Here is a tiny trained network, its code and every weight. The questions are about switching its units off for an input and a target symbol, where a switched-off unit gives its printed mean instead of its output.

import numpy as np


def w(rows, s, z=0):
    codes = np.array(rows[::2]) - 128.0
    scale = np.full(codes.shape[1], s)
    scale[-1] = z or s
    return codes * scale


def norm(h):
    return h / np.sqrt((h * h).mean(-1, keepdims=True) + 1e-5)


def f(y):
    return y / 2 * (1 + np.tanh(0.7978845608 * (y + 0.044715 * y**3)))


def softmax(a):
    e = np.exp(a - a.max(-1, keepdims=True))
    return e / e.sum(-1, keepdims=True)


def log_softmax(a):
    a = a - a.max(-1, keepdims=True)
    return a - np.log(np.exp(a).sum(-1, keepdims=True))


def net(x, mask):
    ids = ['βγεηθλμξσω'.index(c) for c in x.split()]
    T = len(ids)
    res = E[ids] + P[:T]
    r = norm(res)
    for j in range(2):
        rows = slice(3 * j, 3 * j + 3)
        q, k, v = (r @ M[0][rows].T for M in (Q, K, V))
        z = softmax(np.where(np.tri(T) > 0, q @ k.T / 3**0.5, -1e9)) @ v
        o = O[0][rows]
        res = res + np.where(mask[j], z, o[:, -1]) @ o[:, :-1]
    y = f(norm(res) @ A[0][:, :-1].T + A[0][:, -1])
    res = res + np.where(mask[2:6], y, B[0][:, -1]) @ B[0][:, :-1]
    return log_softmax(norm(res)[-1] @ U[:, :-1].T + U[:, -1])


Q, K, V, O, A, B = {}, {}, {}, {}, {}, {}
E = w([
[77,95,174,184],'β',
[29,107,110,125],'γ',
[26,122,188,190],'ε',
[176,138,84,134],'η',
[120,173,101,129],'θ',
[78,164,64,152],'λ',
[143,168,3,150],'μ',
[191,143,60,124],'ξ',
[143,101,108,110],'σ',
[207,174,33,123],'ω',
],0.0072)
P = w([
[138,59,145,242],'0',
[106,159,162,235],'1',
[154,124,148,101],'2',
[119,135,198,223],'3',
[59,209,178,198],'4',
[147,143,162,78],'5',
[181,115,2,90],'6',
[46,213,165,162],'7',
[146,141,164,82],'8',
[158,153,86,69],'9',
],0.0068)
Q[0] = w([
[189,139,112,78],'head 1',
[141,115,100,254],'head 1',
[176,65,145,30],'head 1',
[66,194,99,151],'head 2',
[90,112,95,105],'head 2',
[59,91,58,69],'head 2',
],0.0079)
K[0] = w([
[107,58,102,192],'head 1',
[254,142,98,80],'head 1',
[55,140,59,244],'head 1',
[1,197,71,34],'head 2',
[116,221,2,3],'head 2',
[235,216,127,23],'head 2',
],0.0049)
V[0] = w([
[203,110,141,150],'head 1',
[3,171,130,181],'head 1',
[3,142,219,153],'head 1',
[24,146,86,179],'head 2',
[137,205,36,87],'head 2',
[33,58,177,212],'head 2',
],0.0057)
O[0] = w([
[137,154,151,118,134],'head 1',
[45,111,80,162,206],'head 1',
[154,49,69,200,202],'head 1',
[152,192,219,73,208],'head 2',
[162,157,122,252,68],'head 2',
[81,190,134,66,253],'head 2',
],0.0046,0.0057)
A[0] = w([
[76,155,185,182,136],'neuron 1',
[112,81,255,34,18],'neuron 2',
[136,97,228,167,254],'neuron 3',
[117,19,158,37,164],'neuron 4',
],0.0065,0.0045)
B[0] = w([
[156,157,213,89,235],'neuron 1',
[201,2,66,78,156],'neuron 2',
[176,156,20,90,253],'neuron 3',
[202,135,198,236,175],'neuron 4',
],0.0064,0.004)
U = w([
[46,205,90,116,123],'β',
[84,84,178,44,107],'γ',
[35,131,159,189,103],'ε',
[254,214,134,128,197],'η',
[155,71,229,248,91],'θ',
[140,238,111,240,14],'λ',
[172,162,109,97,56],'μ',
[221,8,137,33,252],'ξ',
[159,144,49,13,136],'σ',
[180,166,86,92,82],'ω',
],0.0086,0.0037)

Each question gives the input, a string of symbols that net reads in full, and the target symbol t.
The units are the heads (3 rows each of Q, K, V and O) and the neurons (one row each of A and B). Each row of codes is followed by its name. A weight is (code - 128) times the scale printed after its matrix; where a second scale follows, it is the last column's (O, A, B and U).
mask holds one flag per unit, heads first, then neurons. A switched-off unit (its flag False) gives its mean, the last column of its rows in O or B, instead of its output. The means were averaged over made-up inputs and are rounded, as every weight is.
A unit's drop is (log p(t) with every unit on - log p(t) with that unit switched off) / (log p(t) with every unit on - log p(t) with every unit switched off).
The circuit of an input: a set's keep is (log p(t) with only the set's units on - log p(t) with every unit switched off) / (log p(t) with every unit on - log p(t) with every unit switched off). Starting from all 6 units, units are removed one at a time, each time the one whose removal leaves the highest keep (on an exact tie, the one counted first), for as long as the keep stays at least 0.8.
circuit, biggest first: the units of the circuit, biggest drop first
k most important neurons: the k neurons with the biggest drops, biggest first
which heads matter: for each layer, one digit per head in row order, 1 if its drop is at least 0.15 and else 0, layers parted by /
drop when u is switched off: that unit's drop, to one decimal
input ω ξ γ ε η λ λ β γ, target ε: which heads matter : 10
input θ ε σ μ β β ε, target ε: which heads matter : 01
input ω ε β σ, target ξ: which heads matter : 01
input λ ε ε β μ γ η β ε β, target ε: circuit, biggest first : head 1; neuron 3
input β β θ, target β: which heads matter : 10
input η γ λ μ ε β, target ξ: which heads matter : 00
input β β β η, target σ: which heads matter : 01
input ε β β β β ε β β γ ε, target ε: circuit, biggest first : head 1; neuron 3
input ε β σ β γ γ, target ε: which heads matter : 00
input β ξ η ε λ θ, target β: 3 most important neurons : neuron 3; neuron 4; neuron 2
input β β ω λ ε θ β η σ, target θ: 2 most important neurons : neuron 4; neuron 3
input σ ε β, target ξ: drop when head 2 is switched off : 0.2
input η β β β β γ η ε β β, target ε: drop when head 2 is switched off : 0.1
input σ λ ω β σ β γ ε σ, target θ: drop when head 1 is switched off : 0.2
